Below are the code and all the weights of a small trained network. Each question names an input and a class and asks about switching units off, where a switched-off unit gives its printed mean instead of its output.

import numpy as np


def w(rows, s, z=0):
    codes = np.array(rows[::2]) - 128.0
    scale = np.full(codes.shape[1], s)
    scale[-1] = z or s
    return codes * scale


def f(y):
    return np.maximum(y, 0)


def log_softmax(a):
    a = a - a.max(-1, keepdims=True)
    return a - np.log(np.exp(a).sum(-1, keepdims=True))


def net(x, mask):
    res = np.array(x, float).reshape(1, 5) / 4 @ E
    y = f(res @ A[0][:, :-1].T + A[0][:, -1])
    res = res + np.where(mask, y, B[0][:, -1]) @ B[0][:, :-1]
    return log_softmax(res[-1] @ U[:, :-1].T + U[:, -1])


A, B = {}, {}
E = w([
[186,59,54,72,79,73,107,153,156,140,134,182],'x0',
[116,202,132,156,153,82,228,72,39,192,236,182],'x1',
[119,55,83,175,192,50,170,187,85,135,195,175],'x2',
[81,173,153,184,184,105,123,117,69,2,96,148],'x3',
[147,195,252,124,14,118,173,236,160,92,156,100],'x4',
],0.0097)
A[0] = w([
[115,77,137,143,194,151,119,85,130,89,68,59,220],'neuron 1',
[154,176,215,222,132,121,206,191,41,60,209,140,252],'neuron 2',
[102,87,88,81,41,100,138,209,181,44,64,82,248],'neuron 3',
[153,192,254,79,44,187,144,133,189,161,75,80,119],'neuron 4',
[150,54,145,129,74,126,34,167,185,187,63,112,41],'neuron 5',
[178,45,67,101,127,98,142,94,187,139,158,176,69],'neuron 6',
[77,200,165,195,142,108,158,128,73,84,116,134,120],'neuron 7',
],0.0075,0.0031)
B[0] = w([
[152,155,142,128,161,53,149,140,119,165,134,182,196],'neuron 1',
[144,228,169,189,89,63,253,215,43,155,88,161,252],'neuron 2',
[106,102,151,166,192,104,162,116,193,146,53,149,231],'neuron 3',
[134,188,142,157,120,139,94,137,170,77,153,241,237],'neuron 4',
[88,128,138,180,118,107,184,148,54,108,71,95,204],'neuron 5',
[190,112,126,162,110,191,69,145,135,182,155,155,196],'neuron 6',
[114,184,139,99,115,57,247,187,17,68,127,173,208],'neuron 7',
],0.012,0.015)
U = w([
[95,124,66,135,38,194,111,108,209,173,179,106,82],'0',
[100,179,169,171,123,67,154,196,86,102,89,209,163],'1',
[30,104,130,140,100,147,95,148,124,106,142,60,40],'2',
[208,38,171,93,97,193,121,215,82,182,103,40,63],'3',
[164,140,173,130,150,181,3,114,211,41,162,235,111],'4',
[123,60,81,90,109,146,64,91,96,111,142,161,37],'5',
[33,148,116,31,168,120,159,96,42,58,149,131,65],'6',
[44,46,91,186,231,83,157,51,114,226,66,127,255],'7',
],0.0076,0.0041)

Each question gives the input, the list of numbers given to net, and the class t.
The units are the neurons (one row each of A and B). Each row of codes is followed by its name. A weight is (code - 128) times the scale printed after its matrix; where a second scale follows, it is the last column's (A, B and U).
mask holds one flag per neuron, in row order. A switched-off neuron (its flag False) gives its mean, the last column of its row in B, instead of its output. The means were averaged over made-up inputs and are rounded, as every weight is.
A unit's drop is (log p(t) with every unit on - log p(t) with that unit switched off) / (log p(t) with every unit on - log p(t) with every unit switched off).
The circuit of an input: a set's keep is (log p(t) with only the set's units on - log p(t) with every unit switched off) / (log p(t) with every unit on - log p(t) with every unit switched off). Starting from all 7 units, units are removed one at a time, each time the one whose removal leaves the highest keep (on an exact tie, the one counted first), for as long as the keep stays at least 0.8.
units of the circuit, in order: the units of the circuit, biggest drop first
most important unit: the unit with the biggest drop
k most important neurons: the k neurons with the biggest drops, biggest first
drop of u: that unit's drop, to one decimal
input [-4,8,4,-5,-6], class 7: most important unit	neuron 4
input [7,-3,-8,7,-2], class 7: 2 most important neurons	neuron 2; neuron 7
input [6,-7,4,1,4], class 7: 2 most important neurons	neuron 3; neuron 2
input [7,3,0,-7,1], class 0: units of the circuit, in order	neuron 2; neuron 7
input [-4,5,-4,0,-8], class 7: 2 most important neurons	neuron 2; neuron 4
input [8,1,-3,7,-4], class 7: units of the circuit, in order	neuron 4; neuron 2
input [2,3,-1,-1,-2], class 7: units of the circuit, in order	neuron 4; neuron 2
input [-1,-4,4,2,-7], class 7: 2 most important neurons	neuron 4; neuron 2
input [5,1,2,-3,1], class 3: units of the circuit, in order	neuron 4; neuron 2; neuron 6
input [6,-1,-8,-7,-8], class 3: units of the circuit, in order	neuron 6; neuron 4
input [-3,-5,-8,-5,6], class 4: 3 most important neurons	neuron 4; neuron 2; neuron 7
input [-1,0,7,-5,-1], class 3: 2 most important neurons	neuron 4; neuron 3
input [6,7,-5,-3,2], class 4: 3 most important neurons	neuron 2; neuron 7; neuron 5
input [-8,-8,-2,-3,-6], class 7: units of the circuit, in order	neuron 2
input [-3,-6,0,-3,-3], class 7: 2 most important neurons	neuron 2; neuron 7
input [3,1,2,1,-3], class 5: 3 most important neurons	neuron 2; neuron 3; neuron 4
input [-5,-3,-3,-5,-8], class 7: drop of neuron 2	0.1
input [1,-1,8,-2,-2], class 4: drop of neuron 7	0.1
input [-1,4,3,-6,-1], class 0: drop of neuron 5	0.1
input [7,6,-1,-2,1], class 3: most important neuron	neuron 4
input [8,7,-1,1,-5], class 5: drop of neuron 2	0.2
